Below are the code and all the weights of a small trained network. Each question names an input and a class and asks about switching units off, where a switched-off unit gives its printed mean instead of its output.

import numpy as np


def w(rows, s, z=0):
    codes = np.array(rows[::2]) - 128.0
    scale = np.full(codes.shape[1], s)
    scale[-1] = z or s
    return codes * scale


def f(y):
    return np.maximum(y, 0)


def log_softmax(a):
    a = a - a.max(-1, keepdims=True)
    return a - np.log(np.exp(a).sum(-1, keepdims=True))


def net(x, mask):
    res = np.array(x, float).reshape(1, 3) / 4 @ E
    y = f(res @ A[0][:, :-1].T + A[0][:, -1])
    res = res + np.where(mask, y, B[0][:, -1]) @ B[0][:, :-1]
    return log_softmax(res[-1] @ U[:, :-1].T + U[:, -1])


A, B = {}, {}
E = w([
[80,103,172,177,113,139,235],'x0',
[131,2,204,101,125,128,95],'x1',
[137,104,143,16,158,160,207],'x2',
],0.011)
A[0] = w([
[129,168,110,107,132,125,151,86],'n1',
[120,10,174,146,114,132,115,102],'n2',
[117,110,150,237,122,132,134,111],'n3',
[131,198,94,160,122,142,138,121],'n4',
[117,111,133,44,139,142,178,69],'n5',
[128,25,159,136,133,119,88,69],'n6',
[123,114,135,150,121,132,144,252],'n7',
[119,130,131,80,119,148,50,184],'n8',
[128,233,101,144,110,126,198,109],'n9',
[136,3,142,153,115,132,84,136],'n10',
[130,126,118,179,132,85,103,162],'n11',
[99,51,162,216,110,143,234,118],'n12',
[147,146,87,46,132,133,18,53],'n13',
[133,114,119,54,122,142,157,64],'n14',
[138,127,119,78,125,113,56,139],'n15',
[125,190,115,131,142,124,136,75],'n16',
[128,110,129,194,133,124,221,57],'n17',
[131,138,116,30,134,109,180,156],'n18',
[126,113,128,213,124,140,46,95],'n19',
[114,109,121,216,125,119,70,80],'n20',
],0.014,0.011)
B[0] = w([
[82,140,143,127,100,117,107,157],'n1',
[106,200,104,145,136,125,74,223],'n2',
[143,104,158,107,74,142,132,198],'n3',
[91,154,117,101,160,137,81,204],'n4',
[136,125,160,109,40,159,112,195],'n5',
[66,210,137,106,115,125,98,198],'n6',
[199,43,40,119,252,176,132,225],'n7',
[143,98,100,114,180,96,176,207],'n8',
[101,203,112,152,143,121,76,232],'n9',
[102,182,113,137,154,152,78,229],'n10',
[139,72,122,100,140,165,110,195],'n11',
[144,113,149,142,146,38,210,251],'n12',
[129,159,185,159,98,28,195,207],'n13',
[118,134,170,111,58,152,115,172],'n14',
[139,118,134,154,141,85,169,194],'n15',
[106,190,146,137,129,134,123,166],'n16',
[116,170,188,114,76,47,158,181],'n17',
[155,73,131,90,118,184,86,227],'n18',
[147,103,163,107,70,165,124,207],'n19',
[135,120,155,74,61,154,128,195],'n20',
],0.027,0.014)
U = w([
[84,231,99,117,177,128,71,107],'0',
[173,132,175,116,145,16,231,82],'1',
[180,84,174,71,24,200,116,112],'2',
[186,66,21,135,254,163,146,255],'3',
[104,120,93,188,108,166,157,97],'4',
],0.0094,0.0095)

Each question gives the input, the list of numbers given to net, and the class t.
The units are the neurons (one row each of A and B). Each row of codes is followed by its name. A weight is (code - 128) times the scale printed after its matrix; where a second scale follows, it is the last column's (A, B and U).
mask holds one flag per neuron, in row order. A switched-off neuron (its flag False) gives its mean, the last column of its row in B, instead of its output. The means were averaged over made-up inputs and are rounded, as every weight is.
A unit's drop is (log p(t) with every unit on - log p(t) with that unit switched off) / (log p(t) with every unit on - log p(t) with every unit switched off).
The circuit of an input: a set's keep is (log p(t) with only the set's units on - log p(t) with every unit switched off) / (log p(t) with every unit on - log p(t) with every unit switched off). Starting from the 12 units with the biggest drops (on a tie, the unit counted first), units are removed one at a time, each time the one whose removal leaves the highest keep (on an exact tie, the one counted first), for as long as the keep stays at least 0.8.
circuit, biggest first: the units of the circuit, biggest drop first
unit that matters most: the unit with the biggest drop
k most important neurons: the k neurons with the biggest drops, biggest first
drop when u is switched off: that unit's drop, to one decimal
input [5,-2,7], class 2: unit that matters most -> n18
input [-4,5,2], class 0: 2 most important neurons -> [n12; n10]
input [-4,-2,1], class 1: 3 most important neurons -> [n13; n7; n10]
input [-6,5,3], class 1: 2 most important neurons -> [n13; n15]
input [-7,-5,-7], class 1: 3 most important neurons -> [n13; n18; n15]
input [-2,2,-4], class 2: 2 most important neurons -> [n19; n20]
input [3,-1,1], class 3: 2 most important neurons -> [n13; n7]
input [-7,7,2], class 0: 4 most important neurons -> [n10; n12; n6; n2]
input [-6,6,3], class 0: 2 most important neurons -> [n10; n12]
input [7,-6,1], class 1: 3 most important neurons -> [n12; n17; n10]
input [-4,-3,-2], class 1: 2 most important neurons -> [n13; n7]
input [-1,-3,1], class 3: 2 most important neurons -> [n6; n2]
input [5,6,3], class 0: 2 most important neurons -> [n2; n10]
input [2,4,4], class 0: circuit, biggest first -> [n2]
input [-1,-2,4], class 2: 2 most important neurons -> [n7; n12]
input [5,1,-6], class 2: 3 most important neurons -> [n3; n13; n20]
input [1,-4,-5], class 2: 2 most important neurons -> [n2; n10]
input [4,6,-5], class 0: drop when n10 is switched off -> 1.9
input [-7,-3,-1], class 1: drop when n1 is switched off -> 0.0
input [-8,-6,-3], class 1: circuit, biggest first -> [n13]
input [-4,-1,-2], class 1: drop when n13 is switched off -> 0.5
input [-3,1,2], class 3: drop when n12 is switched off -> 0.7
